The three nearest rows among all rows above each row, by straight-line distance, nearest first (none for the first four rows)
0: -19,15,4,-14,6,1,-4,-16,8,10,21,13,8,12,18,-10,0,6,7,-15,14,20,-5,-3,-2,2,14,1,24,-5,7,-4,3,2,-17,-2,-14,0,2,-9,5,-3,21,-10,13
1: -11,-7,3,-14,10,1,-3,-10,14,20,11,18,-9,-2,-5,-2,3,-4,-2,1,8,-10,-5,13,-2,-7,-13,3,6,14,-9,0,0,8,-18,-3,12,-2,0,-12,20,46,-14,-12,10
2: 62,5,6,-29,1,8,-7,-48,-9,26,-7,2,-23,-13,-38,-17,1,-4,10,5,-37,3,-1,-26,-2,-4,12,2,-1,-16,-18,2,-1,16,-24,19,4,-4,2,0,2,13,16,-3,-16
3: -15,-9,-3,8,-1,13,-8,27,-5,-7,-4,10,10,18,19,-6,-1,-4,9,-6,1,-6,-6,20,4,7,1,-8,21,3,2,9,-9,15,-10,11,12,-1,2,-1,-7,-1,-13,-12,0
4: 13,-33,-1,5,-4,-14,-13,47,2,-5,11,-5,3,-7,-4,7,6,8,-6,12,5,-14,-1,4,-3,-18,-6,0,9,16,5,3,-13,-3,10,1,26,-8,11,-7,0,13,-29,-5,-30
3 1 0
5: -17,23,3,-14,-6,27,6,-11,-1,5,18,3,5,0,33,-4,-2,-7,8,-25,-22,32,-3,-6,-2,11,16,17,33,-4,-5,-7,-10,23,-12,8,-27,4,24,-26,-5,-30,16,-3,10
0 3 1
6: 2,-8,-13,13,5,2,-10,51,7,-13,-10,-7,22,6,25,20,2,11,7,1,12,-12,5,9,-1,-6,-10,-21,2,17,-10,-10,0,4,13,-15,1,-10,6,-18,0,-12,-20,-13,5
3 4 1
7: -33,-12,-9,8,1,13,-12,38,-1,4,30,8,17,21,6,-27,1,-3,2,-11,14,1,3,9,0,8,5,11,27,0,11,-5,-5,5,-10,2,-15,-10,1,-20,-3,-8,4,-7,16
3 0 6
8: -5,-19,9,20,3,-11,-11,44,2,-13,-16,3,19,41,-9,6,-1,2,-4,-3,8,-27,1,-19,-1,7,-6,-15,-10,7,10,6,2,-16,1,-8,-7,-14,8,-3,-19,-11,-5,1,-9
6 3 4
9: -15,5,1,-7,-3,9,2,25,6,6,-8,9,2,29,6,11,-3,1,-9,-10,2,11,-12,19,4,-3,-7,14,13,-1,3,2,-1,3,9,-6,-23,-2,10,-12,1,-16,2,7,8
3 7 0
10: 4,5,-8,-31,-6,5,-7,-51,-4,27,11,18,-6,-1,-17,-17,-2,-1,2,-9,-5,5,-8,-11,-6,1,9,9,13,0,-6,3,12,5,-28,-2,-15,1,-7,-5,-1,20,12,1,-16
0 2 1
11: -34,-14,-7,5,-1,11,-4,41,11,-9,27,16,13,33,-1,-14,-9,-2,-11,-7,9,4,-6,12,2,7,-2,9,30,-2,7,2,-7,12,-1,8,-11,-9,9,-29,3,-2,-1,-16,9
7 3 9
12: 7,25,-1,-31,3,0,3,-63,-17,26,-4,8,-8,-8,-11,-26,6,-12,-3,-3,-19,17,0,-9,7,7,14,-11,2,-5,5,1,-7,-4,-31,25,-4,2,-11,7,-7,18,24,6,-1
10 2 0
13: 33,10,7,-17,0,6,-2,-53,-13,9,-22,-11,-7,-31,-17,3,2,4,9,-6,-23,9,4,-21,4,0,2,-3,-16,1,-11,-2,5,9,-12,11,-6,17,-9,3,-1,19,12,1,-17
2 12 10
14: 14,2,6,14,-6,-8,2,-3,-4,2,-35,-5,-7,6,2,9,4,7,6,14,0,-7,-1,-3,4,-8,-4,-5,-9,1,-5,11,1,-7,-1,-3,10,4,-4,7,-8,-7,-10,2,-7
3 8 9
15: 12,7,-11,-38,-2,14,-3,-55,-13,27,0,14,-7,18,-8,-6,1,-9,-5,-6,-20,11,-3,-12,-4,-3,0,10,8,-1,-2,-12,-2,9,-18,19,-3,16,-3,8,1,13,7,-7,-14
10 12 13
16: 17,-29,-12,22,3,-5,-4,47,2,-2,8,-7,16,23,14,10,-2,1,-3,9,14,-21,1,10,-10,-9,-16,-3,-12,10,-4,-1,3,-9,-3,-26,11,-12,-16,-12,2,4,-33,-11,-1
6 4 8
17: 25,-6,-4,-6,-6,-4,1,-19,1,15,-35,5,-10,-32,-23,15,10,3,2,20,-3,-22,-3,-8,-13,-6,-14,-9,10,7,-12,10,-6,5,-1,8,30,9,2,11,4,16,-28,-15,-19
14 13 1
18: -12,-25,-6,20,6,7,-9,43,2,10,16,0,11,26,18,-19,-2,-2,7,-5,18,1,4,3,-9,-4,-10,-7,20,16,-8,-2,-11,1,0,-7,12,-6,12,-12,-4,20,-10,-17,8
3 7 11
19: 24,-3,-7,-3,2,-18,1,0,1,8,-19,-2,-16,-10,-30,21,13,7,2,11,-4,-23,-3,-6,3,-2,-3,-1,-13,3,-12,14,1,2,3,-8,25,3,-14,10,3,25,-19,5,-17
17 14 4
20: -4,-18,4,-4,4,11,3,2,6,28,15,6,5,10,11,-14,0,-6,-3,7,16,-4,-7,7,6,4,-15,-15,17,6,-6,6,6,1,-21,-8,8,-3,12,-4,2,23,5,-26,18
1 18 3
21: -10,-3,-10,-19,-10,-3,-9,9,1,17,17,8,-5,11,6,-6,4,-13,-9,-5,2,-3,7,14,-6,2,-10,4,17,2,-2,2,-3,10,-17,6,8,-8,4,-13,1,12,6,-5,9
20 1 3
22: 4,0,-1,-30,-1,11,-9,-41,-1,24,-1,3,7,10,-9,-25,-2,-1,4,-10,2,10,-5,4,-2,-5,-18,4,5,6,-8,-9,-7,6,-35,9,8,0,0,-2,10,34,19,-11,6
10 15 1
23: 10,-23,-1,-22,-7,13,-3,0,14,22,10,-6,9,-22,18,-7,-3,-6,3,12,6,-9,1,20,12,-19,4,-1,19,22,-8,-8,9,7,-8,1,14,9,-7,-11,20,34,-16,-15,-1
1 20 21
24: 15,-29,1,-12,1,1,-7,5,5,21,20,8,6,-2,6,-20,-7,-1,-7,1,8,-15,-8,9,-7,-8,-10,1,30,10,2,5,2,5,-21,-12,8,4,-2,-5,11,35,-3,-16,14
20 1 23
25: -8,1,-4,-23,6,7,-4,-36,-1,31,-3,13,3,3,-1,-26,8,-2,0,-1,24,4,-8,22,6,-19,2,1,0,4,-3,6,-6,3,-18,1,4,1,1,-10,10,29,18,-23,16
22 1 20
26: -11,5,0,-17,-1,-2,-4,5,3,3,-4,16,2,20,0,-11,4,-3,-10,-1,11,5,-3,-3,0,0,-4,5,7,2,8,2,-1,0,-1,-3,2,-13,1,1,-9,-25,8,-5,2
9 21 0
27: -25,-5,3,-10,-3,17,-14,19,6,4,42,21,12,6,29,-17,0,-8,-7,-9,12,10,-9,13,-3,5,1,-1,27,6,11,-5,-1,12,-13,2,2,4,21,-25,-4,-9,14,-17,24
7 11 0
28: 30,12,-1,-41,-10,1,8,-47,-17,13,-6,-3,-8,0,-29,-4,8,0,-8,-2,-24,2,2,-21,3,-4,5,-4,0,-9,-2,-6,-6,6,-15,13,-9,9,-12,11,-5,11,1,3,-14
15 13 12
29: 16,14,2,-7,8,-17,7,-63,1,8,-32,4,-11,14,-25,-23,0,3,5,-3,-23,10,4,-14,-6,-5,9,3,-19,-9,-10,2,15,-3,-25,4,3,0,-11,4,0,22,18,6,9
12 13 28
30: 19,23,5,-43,14,-2,-5,-58,-8,20,1,8,-9,-13,-11,-12,1,-16,-8,-10,-18,2,4,2,0,4,13,15,14,-6,-3,-9,-3,12,-21,19,-8,0,-6,13,7,23,16,-9,-26
15 12 10
31: 21,-5,1,-13,-4,-8,0,-15,0,5,-36,-10,-4,-11,-25,32,8,4,-2,11,-1,-15,-3,-9,1,-15,2,-1,-7,1,-3,3,3,-10,0,-3,12,11,-6,3,3,-3,-21,7,-10
19 14 17
32: 3,-8,-1,-5,-6,14,-5,11,-7,21,13,2,0,-2,2,-27,-3,5,4,0,-6,-4,-1,1,-2,-5,1,-5,11,5,-12,7,-9,4,-19,4,1,-2,-7,8,9,26,-4,-11,-12
24 21 20
33: 11,-7,-2,5,5,-5,1,26,9,-5,-6,-7,0,11,12,7,5,4,9,2,9,-13,3,4,-7,4,3,-3,-3,0,3,15,3,-2,-15,-18,14,2,8,7,2,19,-10,-5,5
14 3 16
34: -9,6,-8,0,7,7,-1,-2,-13,-9,16,5,5,7,18,-15,6,-17,-6,-7,-15,4,-8,-4,-2,11,-7,-7,21,-11,-4,0,-12,11,-4,11,-15,-12,13,-8,-8,-20,2,-1,-9
26 3 21
35: 27,2,5,-23,0,-2,2,-57,-17,18,-2,-7,-13,-39,-11,-12,9,-8,5,12,-36,4,-5,-11,4,-5,1,0,-2,-2,-7,2,-2,9,-20,28,9,10,-11,2,5,26,10,0,-16
13 28 2
36: -32,-31,5,18,6,17,-10,48,11,-2,34,14,12,-2,18,-12,-5,-10,2,-3,27,-8,-2,11,-1,10,10,-3,36,2,12,-11,-1,12,10,11,13,9,12,-14,1,-1,-1,-3,11
7 11 27
37: -7,-18,-3,13,12,-5,-6,46,14,-2,-3,-9,20,26,6,16,1,-1,-7,-4,30,-7,-1,13,2,-9,-5,3,-6,6,1,-4,-14,0,-7,-11,-8,-9,2,-11,-2,14,-28,-19,-1
16 6 18
38: -19,-7,1,-10,-8,-2,-7,8,4,2,30,4,11,9,20,-27,4,-7,2,-12,3,7,-2,5,-4,1,4,-7,15,11,3,-5,-10,11,-20,7,7,-7,9,-8,-2,19,9,-19,7
21 27 20
39: 4,-4,-2,-10,-2,-5,-5,38,-2,-8,-6,7,2,19,7,11,1,7,-10,-10,7,-10,2,-2,0,18,-10,4,-2,6,16,6,-7,6,0,-17,-1,1,-4,5,-22,-24,-3,5,-7
26 8 9
40: 2,7,-2,6,3,-7,-7,-12,-3,3,4,16,10,36,-14,6,-3,-8,-4,-21,1,9,1,-6,-1,11,-17,9,-7,-10,18,2,-14,0,-4,-15,-17,3,2,-11,-17,-31,8,7,-6
26 39 9
41: 18,13,-3,-30,4,4,-12,-53,-18,20,3,17,-4,4,-28,-7,5,-7,3,-12,-32,-4,-6,-13,2,11,-7,2,15,-1,-12,-4,10,13,-23,25,-6,2,-3,1,2,11,22,-11,-16
15 30 10
42: 20,32,9,-23,-3,10,13,-56,-8,22,-11,-4,-16,-21,-30,-7,16,-11,-4,-12,-22,9,10,-21,0,5,9,-4,-2,-12,-9,-3,-3,17,-10,27,-2,-1,-8,9,-1,4,14,10,-32
28 13 30
43: -16,-11,-1,16,2,14,-8,44,1,4,15,7,1,11,-10,21,-6,3,-3,-8,18,-16,-5,10,-7,18,-2,7,32,4,4,0,-16,10,13,19,-6,-1,2,-12,16,-5,-1,-8,3
11 36 3
44: 21,1,-6,-17,0,12,-13,-25,-5,24,-11,12,4,6,-11,-8,5,2,6,1,-1,-6,-6,10,-2,-9,-5,6,-4,-5,0,-7,3,-5,-14,1,9,-9,-4,-1,19,31,9,-14,3
22 25 1
45: 34,-4,6,-22,8,-2,14,-26,-2,14,-13,-18,4,-10,5,-5,-9,-1,8,18,-29,-10,-3,-2,3,-9,5,-10,1,6,7,-1,12,11,-16,11,12,13,-5,9,-9,22,-2,4,-13
35 13 28
46: 18,18,-4,-30,-5,-1,1,-37,2,13,-5,0,-5,-19,-9,6,3,-5,-4,0,-20,1,1,-14,-9,5,5,-3,6,-7,4,-5,-5,10,-11,-1,-5,-8,-2,7,7,1,11,-4,-20
28 30 42
47: 2,3,7,-8,-2,-1,-4,29,-1,-8,-16,-6,7,20,10,3,4,-3,-2,-1,-5,-4,-5,9,5,6,-12,3,-5,-1,5,2,-8,-4,10,-6,1,-7,10,-10,-1,-22,-15,2,-3
39 9 26
48: 6,13,-3,-29,10,0,-9,-49,-8,8,-4,12,-3,12,-14,-8,-1,-11,0,-7,-16,7,-3,-6,7,29,3,13,13,-11,1,3,-11,6,-28,13,-16,-10,1,-14,4,5,15,-10,5
41 10 15
49: 31,5,-3,-7,-3,-11,1,-48,-11,8,-19,-13,-13,-13,-37,-4,6,-2,-4,5,-24,2,3,-21,6,-6,2,-1,-19,-10,-7,0,4,-8,-16,-4,8,6,-3,10,-4,14,9,11,-24
13 28 29
50: 1,15,8,-17,0,-19,0,-41,-14,4,-21,-8,-14,4,-30,14,8,-1,5,-11,-14,10,5,-24,14,5,-10,14,-1,-3,6,-4,-10,-4,-15,-8,-3,14,-5,13,-7,-3,14,4,-11
49 28 46
51: -30,-9,-1,9,0,17,-7,51,5,-8,22,6,13,18,8,-1,1,2,0,-7,12,-2,-9,12,-12,10,-1,6,31,6,-2,-2,-2,-1,6,15,-7,-2,10,-15,4,-15,-15,-18,9
11 43 7
52: 3,2,-3,12,3,4,-4,10,-2,11,-25,1,-1,4,-19,8,3,0,6,-6,5,-17,-3,3,-2,-9,-9,2,-6,18,-6,6,0,-6,-10,-9,1,5,4,-6,-5,10,-7,-4,3
14 33 31
53: 13,3,-5,-2,4,-13,2,-4,-8,-4,-31,-16,-8,9,-27,20,5,-2,-6,1,-10,4,9,-13,-7,-8,-3,1,-29,7,1,13,-1,-4,10,-7,14,-12,0,28,-9,-14,3,21,-24
14 31 19
54: 17,11,-9,-22,2,-1,-7,-29,-18,-5,-17,-7,-14,16,-41,7,-6,-5,-3,-6,-7,-10,11,-22,7,-7,-5,10,-1,-9,0,1,-6,-2,-4,1,-6,4,-10,11,-18,-10,6,9,-13
50 28 49
55: -1,-4,-11,22,6,0,-8,51,0,-2,29,6,11,31,-8,30,3,4,0,5,6,-16,-11,5,-9,4,-17,5,16,11,7,-3,-2,6,6,-2,-8,0,5,-8,7,-11,-21,-7,-1
43 51 37
56: 14,-33,-5,10,0,-16,-3,60,7,-15,14,6,24,14,36,-24,5,5,-1,9,20,-19,1,9,-5,-6,-15,-13,5,19,-9,5,5,1,-7,-18,25,-11,14,0,-13,35,-14,-16,-1
18 16 33
57: 16,-5,-6,-10,12,9,-26,2,16,12,-15,-1,3,-5,-2,17,-8,11,0,-5,-7,6,-15,-2,3,-15,-2,16,7,17,0,7,-5,3,1,14,-6,-3,13,-14,22,14,-20,-27,2
52 44 1
58: -5,3,-10,-25,-7,13,-6,-6,3,16,9,5,2,-25,-7,-17,7,7,9,3,9,0,-1,15,16,-12,1,-8,10,0,-7,-3,-4,0,-27,0,11,3,-5,-17,15,34,-17,-9,12
1 23 32
59: -6,-21,-3,5,9,7,-13,49,5,9,7,-8,10,7,11,9,-13,4,-1,9,7,-10,-5,1,0,0,-8,2,-1,-1,9,3,9,13,3,1,-1,0,10,-2,15,9,-13,-6,14
33 37 55
60: 3,8,-6,-29,4,5,3,-56,-11,19,14,13,-22,20,-29,-21,-3,-8,4,-9,-16,10,-21,-9,-2,9,0,17,11,-8,1,0,-4,15,-26,-2,-26,9,-6,-4,-1,10,28,1,2
10 48 15
61: 14,21,0,-25,0,3,-1,-63,-17,30,8,-16,-21,-30,30,-43,11,-13,0,-3,-10,20,-4,-9,6,-6,28,-6,19,-1,-3,0,-6,5,-26,23,8,6,1,3,-6,33,22,-9,1
12 35 30
62: 20,19,4,-5,-1,-7,8,-25,-17,8,-28,-16,-8,5,-41,5,12,-6,7,5,-25,-19,1,-19,2,5,1,-1,-1,-1,-5,8,-1,-1,-2,-4,-3,10,-1,13,-3,-1,7,5,-32
49 54 50
63: -6,2,1,-6,-3,18,-7,22,7,15,14,12,14,0,27,-11,-5,8,-7,1,3,6,-1,-7,-1,-19,2,5,13,8,-4,0,-19,12,4,3,4,-4,4,-5,6,15,-10,-14,6
32 38 21
64: -5,-35,-2,6,2,2,-20,51,8,7,-1,-4,18,0,20,3,-7,5,-13,-19,21,-3,-1,1,6,-5,-3,2,24,17,-2,3,-9,10,3,9,15,-2,10,-12,12,-2,-16,-23,17
59 18 51
65: -20,16,0,-4,4,7,-17,54,11,5,-8,4,-2,36,-13,22,-2,-8,1,1,-1,-7,1,10,2,8,-8,15,11,-2,5,-4,-10,8,0,3,-32,-8,14,-14,4,-38,-11,0,7
9 47 55
66: 8,13,-3,-14,-1,13,-7,-29,-8,5,6,-1,-2,27,-13,-3,2,-2,-3,-3,-17,10,-1,-27,-4,4,1,19,12,-18,7,-7,-3,2,-13,-8,-33,1,-2,-15,-20,-25,20,2,7
40 48 60
67: 50,-7,4,-6,3,-4,7,-54,-5,12,-10,-11,-10,2,-37,1,17,4,-12,18,-16,-18,10,-29,3,-7,-4,-14,-20,7,-4,8,2,3,-21,-3,3,-3,-15,27,-12,21,-3,15,-16
49 28 62
68: -8,0,-15,6,-5,-3,-2,43,5,11,17,5,0,26,-12,27,-3,-6,-13,3,7,-11,-1,5,4,9,-11,14,25,0,6,0,-8,0,11,-6,-15,-1,9,-22,2,-10,-14,-5,8
55 43 65
69: 11,-23,7,21,0,12,5,59,9,-5,16,-8,16,7,30,-10,-6,5,-4,0,0,-8,-11,-2,3,-1,-4,2,6,5,2,2,-14,-3,12,-7,13,-2,11,-12,0,2,-20,5,4
59 18 64
70: 35,-2,-2,-11,6,-13,-2,-29,-18,2,-15,-9,0,-4,-15,-13,11,5,-7,7,-22,-16,2,-14,-15,-2,-11,-16,-7,6,4,4,3,7,-22,2,4,-1,-12,18,-9,18,-8,1,-12
67 45 49
71: 20,8,3,-7,3,-11,-14,-17,-17,-11,-1,-3,5,37,-25,20,-2,4,10,0,7,7,0,-30,4,20,-5,8,5,-6,20,4,-11,-1,-3,-6,-13,-7,-4,-4,-22,-29,9,7,-2
40 66 54
72: 63,-7,0,-19,5,-7,1,-63,-13,9,-11,-5,-9,-8,-32,13,24,10,-2,20,-16,-14,0,-40,2,3,-8,-1,-9,1,-6,-2,-12,9,-11,11,19,-1,-13,26,-15,15,-4,9,-22
67 49 70
73: 4,-29,-9,5,-4,12,0,22,7,-3,17,-9,12,-13,26,-2,7,16,-4,-5,4,-2,3,15,0,-10,-6,6,7,10,-2,11,-8,15,-8,5,6,-1,10,-4,7,19,-21,-11,5
63 59 64
74: 8,6,-3,5,-11,-9,-21,38,8,7,-20,0,-1,14,4,12,0,5,6,2,13,-4,-2,-1,-1,-10,-15,3,-5,10,-5,-5,6,-5,0,-6,5,-3,9,-4,4,-2,-8,-2,8
52 47 33
75: 18,29,3,-19,2,-6,-11,-26,-11,6,-22,-8,-3,6,-26,19,-5,-9,5,0,-12,0,-6,-7,-7,5,-7,8,-16,-12,-4,-5,2,-1,-2,6,-2,4,-4,9,-12,-5,7,4,-17
54 62 50
76: 7,8,-4,-4,3,-7,-2,28,-8,-10,-25,-4,12,25,7,8,2,0,2,-2,0,-18,12,4,3,-8,-9,-2,-9,15,0,-2,-12,3,5,-6,17,0,5,-3,-4,-13,-1,6,-6
47 74 39
77: 5,5,2,-7,-1,-1,-6,-1,-13,-11,8,7,4,24,11,6,-1,0,12,-7,-2,6,-3,0,5,23,-5,8,-2,-3,8,-6,-5,5,-18,-8,-28,0,2,-1,1,-29,2,-1,-2
40 26 34
78: 2,7,-1,-8,-5,0,-3,-5,-5,0,-9,0,1,30,6,16,5,0,-5,-13,5,0,1,-10,4,10,-7,-5,-10,-3,4,4,-2,-2,-8,-16,-9,0,9,0,-12,-21,-3,-3,-2
77 40 26
79: 16,3,-4,-20,-6,1,-2,-42,-4,32,-45,5,-11,-8,-47,40,5,5,3,1,5,-10,5,-7,-3,-21,-7,10,4,-2,-16,-1,1,-1,-6,17,0,-2,-4,-5,19,2,-14,-6,-9
31 17 75
80: 7,-4,5,-37,2,7,-8,2,0,16,19,-2,9,2,2,-32,7,1,1,10,8,-11,4,4,0,0,-2,-10,10,0,13,-9,-6,6,-14,5,-5,-3,4,3,-7,21,9,-10,-2
32 38 21
81: -16,13,-7,-6,5,27,-2,-20,8,17,22,18,3,-3,5,-16,1,-6,6,-4,10,12,-1,-3,-12,13,1,14,28,-8,1,-2,-13,2,-13,14,1,1,9,-24,11,6,13,-11,14
0 21 38
82: -13,-49,1,16,0,-6,-9,63,20,-18,38,7,18,21,34,-33,-4,9,4,-10,19,-27,2,13,-1,0,-6,-15,9,23,-2,8,-16,-2,1,-13,15,5,6,4,-19,13,-3,-17,14
56 18 69
83: -16,7,4,-11,0,4,-10,0,10,7,20,15,2,24,-5,-2,5,-7,0,-12,4,2,-11,-2,-1,10,10,2,15,10,5,-3,-3,5,6,1,-5,-8,14,-4,2,-5,17,-6,1
26 0 21
84: -4,-16,5,13,-4,8,6,38,1,0,10,-6,10,10,19,-10,-6,-3,-3,-3,9,-10,-14,5,2,-2,-3,-9,26,4,0,2,-1,7,-2,-6,-7,-14,3,-6,-17,6,-15,-4,-1
3 69 18
85: -36,19,11,-1,-7,18,4,25,2,-3,6,19,-6,7,7,-2,-3,-8,2,-12,2,7,-7,8,6,6,-2,9,23,-7,-2,-4,-4,10,-9,-4,-16,-7,17,-21,12,-13,15,-12,10
9 83 11
86: 33,-7,4,-16,-2,1,-8,-35,-5,13,-12,7,-10,-25,-10,-8,0,3,-1,7,-18,0,1,-6,-1,-1,-6,-4,-5,4,-19,10,-1,6,-24,19,17,10,-7,7,3,29,0,-1,-13
35 13 70
87: 23,28,9,-36,-1,-14,-14,-51,-13,17,-34,-3,-12,-9,-39,13,3,0,-4,7,-21,4,-8,-8,-3,-4,0,11,-5,-1,-7,-5,-6,3,-17,21,3,4,-6,8,-2,-4,0,5,-20
75 28 49
88: 32,2,4,-17,-1,-7,-4,-36,0,15,-23,7,-7,-15,-14,2,-3,2,3,11,-12,1,-1,-16,4,-13,3,-3,-9,-14,1,1,1,2,-11,0,-1,5,-9,7,5,4,9,7,-20
49 46 13
89: 27,9,10,-10,0,-3,12,-42,-10,18,-31,-4,2,-18,-11,18,2,5,1,-2,-20,-8,-12,-11,1,-3,3,6,-4,2,-6,-11,0,-3,-5,9,-9,2,-3,13,-8,3,5,12,-22
88 13 75
90: 26,-9,2,-10,2,-2,6,-13,3,25,-9,9,-10,-14,-17,14,1,-2,5,7,-14,-15,-3,0,2,-18,-11,0,11,3,-9,3,3,2,3,30,21,5,-1,-2,16,35,-18,-4,-2
17 86 19
91: -26,-5,2,4,5,22,0,34,12,0,16,21,13,28,13,4,-3,3,1,-17,12,-12,-11,11,4,11,-3,-2,21,1,5,1,-14,6,-1,2,-14,-10,9,-18,-2,-4,5,-2,-4
11 51 7
